Below is a small trained network, with its code and all its weights. Each question gives an input and a class and asks what happens when units are switched off, that is, made to give their printed mean instead of their output.

import numpy as np


def w(rows, s, z=0):
    codes = np.array(rows[::2]) - 128.0
    scale = np.full(codes.shape[1], s)
    scale[-1] = z or s
    return codes * scale


def norm(h):
    return h / np.sqrt((h * h).mean(-1, keepdims=True) + 1e-5)


def f(y):
    return np.maximum(y, 0)


def log_softmax(a):
    a = a - a.max(-1, keepdims=True)
    return a - np.log(np.exp(a).sum(-1, keepdims=True))


def net(x, mask):
    res = np.array(x, float).reshape(1, 2) / 4 @ E
    u = 0
    for l in range(4):
        y = f(norm(res) @ A[l][:, :-1].T + A[l][:, -1])
        res = res + np.where(mask[u : u + 10], y, B[l][:, -1]) @ B[l][:, :-1]
        u += 10
    return log_softmax(norm(res)[-1] @ U[:, :-1].T + U[:, -1])


A, B = {}, {}
E = w([
[126,83,134,253],'x0',
[129,97,230,137],'x1',
],0.0052)
A[0] = w([
[142,143,92,160,67],'0.n1',
[128,142,49,85,55],'0.n2',
[117,130,119,127,125],'0.n3',
[134,130,46,70,63],'0.n4',
[130,119,48,155,42],'0.n5',
[124,132,34,74,49],'0.n6',
[136,89,2,161,9],'0.n7',
[150,146,24,97,88],'0.n8',
[106,138,52,168,3],'0.n9',
[126,104,156,42,52],'0.n10',
],0.0096,0.0027)
B[0] = w([
[149,172,155,84,169],'0.n1',
[50,81,121,131,220],'0.n2',
[123,126,129,144,139],'0.n3',
[40,94,133,106,229],'0.n4',
[197,199,154,99,204],'0.n5',
[40,74,120,132,235],'0.n6',
[233,234,176,67,244],'0.n7',
[63,44,88,224,253],'0.n8',
[222,209,149,110,199],'0.n9',
[201,184,254,119,205],'0.n10',
],0.013,0.0047)
A[1] = w([
[64,5,26,106,223],'1.n1',
[184,241,46,115,123],'1.n2',
[149,146,107,119,146],'1.n3',
[126,103,113,187,107],'1.n4',
[147,176,165,5,61],'1.n5',
[162,190,78,113,151],'1.n6',
[114,150,113,122,105],'1.n7',
[151,87,120,163,76],'1.n8',
[73,62,88,119,249],'1.n9',
[119,122,139,110,99],'1.n10',
],0.016,0.0016)
B[1] = w([
[30,226,140,152,234],'1.n1',
[129,70,92,5,219],'1.n2',
[118,134,130,100,149],'1.n3',
[139,89,171,134,180],'1.n4',
[187,167,122,164,254],'1.n5',
[121,96,133,44,181],'1.n6',
[135,114,159,131,136],'1.n7',
[139,91,148,146,160],'1.n8',
[89,155,124,144,209],'1.n9',
[134,121,102,142,144],'1.n10',
],0.029,0.0086)
A[2] = w([
[10,117,75,210,99],'2.n1',
[117,99,94,170,147],'2.n2',
[253,196,64,200,64],'2.n3',
[137,78,126,159,10],'2.n4',
[167,153,116,146,63],'2.n5',
[164,112,73,92,23],'2.n6',
[169,112,60,82,99],'2.n7',
[136,34,157,202,201],'2.n8',
[155,148,124,142,132],'2.n9',
[212,134,40,4,55],'2.n10',
],0.011,0.0011)
B[2] = w([
[6,192,114,147,215],'2.n1',
[142,156,172,106,141],'2.n2',
[244,187,41,175,222],'2.n3',
[139,74,95,181,163],'2.n4',
[151,123,98,153,158],'2.n5',
[104,118,113,69,169],'2.n6',
[117,130,128,59,182],'2.n7',
[136,44,206,180,231],'2.n8',
[129,103,83,148,153],'2.n9',
[75,53,66,18,254],'2.n10',
],0.018,0.0067)
A[3] = w([
[121,121,114,138,26],'3.n1',
[204,180,162,70,36],'3.n2',
[136,141,158,108,130],'3.n3',
[201,185,251,63,149],'3.n4',
[246,196,31,159,74],'3.n5',
[216,182,143,29,4],'3.n6',
[130,170,129,112,173],'3.n7',
[137,125,58,157,40],'3.n8',
[130,144,178,59,131],'3.n9',
[49,136,130,153,78],'3.n10',
],0.011,0.0014)
B[3] = w([
[137,127,105,132,128],'3.n1',
[75,79,97,121,195],'3.n2',
[124,111,97,139,136],'3.n3',
[81,74,83,180,182],'3.n4',
[254,233,63,193,253],'3.n5',
[81,69,93,81,232],'3.n6',
[101,107,121,152,165],'3.n7',
[152,160,165,98,152],'3.n8',
[161,118,69,129,171],'3.n9',
[41,184,123,142,194],'3.n10',
],0.021,0.0061)
U = w([
[27,198,127,152,192],'0',
[131,67,93,6,188],'1',
[230,194,78,185,187],'2',
[154,18,206,181,183],'3',
[144,133,153,116,17],'4',
[143,129,146,120,1],'5',
],0.018,0.009)

Each question gives the input, the list of numbers given to net, and the class t.
The units are the neurons (one row each of A and B). Each row of codes is followed by its name. A weight is (code - 128) times the scale printed after its matrix; where a second scale follows, it is the last column's (A, B and U).
mask holds one flag per neuron, layer by layer. A switched-off neuron (its flag False) gives its mean, the last column of its row in B, instead of its output. The means were averaged over made-up inputs and are rounded, as every weight is.
A unit's drop is (log p(t) with every unit on - log p(t) with that unit switched off) / (log p(t) with every unit on - log p(t) with every unit switched off).
most important unit: the unit with the biggest drop
k most important neurons: the k neurons with the biggest drops, biggest first
top k neurons in layer l: the k neurons of layer l with the biggest drops, biggest first
drop of u: that unit's drop, to one decimal
input [0,4], class 2: 2 most important neurons : [0.n8, 0.n6]
input [-7,1], class 2: most important unit : 1.n2
input [4,8], class 3: 4 most important neurons : [0.n7, 0.n6, 0.n8, 1.n1]
input [-6,1], class 2: 3 most important neurons : [1.n2, 0.n10, 0.n8]
input [1,7], class 3: top 4 neurons in layer 1 : [1.n1, 1.n5, 1.n2, 1.n9]
input [4,5], class 3: top 3 neurons in layer 0 : [0.n7, 0.n6, 0.n4]
input [1,-4], class 1: 2 most important neurons : [0.n7, 0.n9]
input [-1,7], class 2: 2 most important neurons : [0.n8, 1.n2]
input [3,8], class 3: top 2 neurons in layer 0 : [0.n7, 0.n6]
input [4,4], class 3: drop of 0.n8 : 0.7
input [-7,2], class 2: drop of 0.n10 : 1.3
input [2,1], class 3: drop of 0.n6 : 0.9
input [1,8], class 3: top 3 neurons in layer 1 : [1.n1, 1.n5, 1.n2]
input [2,-7], class 1: most important unit : 0.n7
